Here is a tiny trained network, its code and every weight. The questions are about switching its units off for an input and a class, where a switched-off unit gives its printed mean instead of its output.

import numpy as np


def w(rows, s, z=0):
    codes = np.array(rows[::2]) - 128.0
    scale = np.full(codes.shape[1], s)
    scale[-1] = z or s
    return codes * scale


def f(y):
    return y / 2 * (1 + np.tanh(0.7978845608 * (y + 0.044715 * y**3)))


def log_softmax(a):
    a = a - a.max(-1, keepdims=True)
    return a - np.log(np.exp(a).sum(-1, keepdims=True))


def net(x, mask):
    res = np.array(x, float).reshape(1, 5) / 4 @ E
    y = f(res @ A[0][:, :-1].T + A[0][:, -1])
    res = res + np.where(mask, y, B[0][:, -1]) @ B[0][:, :-1]
    return log_softmax(res[-1] @ U[:, :-1].T + U[:, -1])


A, B = {}, {}
E = w([
[181,240,69,9,127,108,124,71,137,109,20],'x0',
[50,113,2,190,63,216,58,76,234,186,65],'x1',
[217,102,141,94,81,194,80,25,20,207,207],'x2',
[125,129,125,129,134,128,130,126,128,130,127],'x3',
[44,156,228,48,227,213,31,144,128,153,111],'x4',
],0.0062)
A[0] = w([
[80,32,163,226,123,148,135,180,131,132,207,83],'N1',
[72,33,165,227,111,148,128,178,136,145,204,85],'N2',
[39,147,185,75,206,226,39,146,140,164,113,111],'N3',
[44,148,191,75,204,206,51,138,126,158,114,79],'N4',
[55,157,103,153,168,92,141,209,208,84,57,105],'N5',
[192,104,21,204,10,68,207,108,140,122,138,68],'N6',
[191,116,116,118,93,192,62,35,59,212,169,105],'N7',
[32,109,2,200,48,238,41,70,243,201,58,5],'N8',
[185,228,64,26,108,107,125,59,157,95,19,66],'N9',
[27,146,86,171,155,89,140,208,237,89,47,113],'N10',
[188,113,118,107,95,200,75,39,55,215,163,96],'N11',
[100,140,156,134,187,60,168,207,165,67,108,60],'N12',
],0.0053,0.0018)
B[0] = w([
[67,214,59,103,185,153,47,162,87,215,72,197],'N1',
[60,206,57,103,183,159,59,158,91,218,70,199],'N2',
[192,56,112,227,145,39,93,58,207,96,58,219],'N3',
[196,63,116,225,139,40,96,71,208,95,61,206],'N4',
[85,93,119,93,65,205,186,84,159,91,180,196],'N5',
[199,51,117,234,157,38,72,53,211,90,47,207],'N6',
[68,92,123,79,58,209,199,94,173,59,174,188],'N7',
[245,163,253,43,179,41,173,249,4,113,209,254],'N8',
[39,222,47,117,198,167,32,180,81,250,70,195],'N9',
[85,89,135,79,55,208,202,91,143,69,200,218],'N10',
[72,96,122,95,60,200,204,98,162,69,181,187],'N11',
[120,119,159,70,81,170,179,130,121,95,187,171],'N12',
],0.0061,0.0089)
U = w([
[66,92,120,103,36,242,175,93,169,78,179,228],'0',
[180,72,108,234,145,45,102,76,205,110,69,153],'1',
[45,206,45,119,183,173,78,157,94,235,88,130],'2',
[211,145,255,79,159,69,156,202,30,113,190,8],'3',
],0.01,0.0018)

Each question gives the input, the list of numbers given to net, and the class t.
The units are the neurons (one row each of A and B). Each row of codes is followed by its name. A weight is (code - 128) times the scale printed after its matrix; where a second scale follows, it is the last column's (A, B and U).
mask holds one flag per neuron, in row order. A switched-off neuron (its flag False) gives its mean, the last column of its row in B, instead of its output. The means were averaged over made-up inputs and are rounded, as every weight is.
A unit's drop is (log p(t) with every unit on - log p(t) with that unit switched off) / (log p(t) with every unit on - log p(t) with every unit switched off).
The circuit of an input: a set's keep is (log p(t) with only the set's units on - log p(t) with every unit switched off) / (log p(t) with every unit on - log p(t) with every unit switched off). Starting from all 12 units, units are removed one at a time, each time the one whose removal leaves the highest keep (on an exact tie, the one counted first), for as long as the keep stays at least 0.8.
circuit, biggest first: the units of the circuit, biggest drop first
most important unit: the unit with the biggest drop
k most important neurons: the k neurons with the biggest drops, biggest first
drop of u: that unit's drop, to one decimal
input [-5,-5,-4,-7,-2], class 2: 3 most important neurons -> [N8; N1; N2]
input [-2,5,7,2,8], class 1: most important unit -> N3
input [-7,-7,6,4,6], class 2: circuit, biggest first -> [N8; N1]
input [5,-5,1,-3,-1], class 2: circuit, biggest first -> [N8; N9]
input [2,-4,3,-2,-4], class 1: 2 most important neurons -> [N8; N10]
input [-6,0,0,6,5], class 2: 2 most important neurons -> [N2; N1]
input [-8,-6,-3,-3,-8], class 1: 2 most important neurons -> [N6; N9]
input [-5,7,-8,-5,6], class 0: 2 most important neurons -> [N10; N5]
input [5,-4,2,-4,6], class 1: circuit, biggest first -> [N8; N4]
input [-8,-8,-1,3,-7], class 2: circuit, biggest first -> [N1; N2]
input [-6,-1,-6,0,-6], class 0: 2 most important neurons -> [N10; N3]
input [4,2,8,-5,6], class 0: 2 most important neurons -> [N7; N11]
input [-6,7,4,8,-4], class 3: 2 most important neurons -> [N8; N9]
input [-7,6,3,6,2], class 2: circuit, biggest first -> [N2]
input [-6,6,5,-4,2], class 2: 3 most important neurons -> [N2; N1; N10]
input [-3,6,-3,-1,5], class 3: 2 most important neurons -> [N8; N6]
input [-6,-7,-7,-8,7], class 0: 2 most important neurons -> [N8; N12]
input [2,5,-7,3,-6], class 0: 2 most important neurons -> [N10; N5]
input [8,-8,2,-7,6], class 2: 2 most important neurons -> [N9; N8]
input [7,-5,1,2,1], class 2: circuit, biggest first -> [N9]
input [-6,0,-3,3,8], class 1: drop of N3 -> 0.7
input [0,0,-4,2,8], class 1: drop of N3 -> 0.1
input [4,4,3,6,6], class 1: drop of N4 -> 0.2
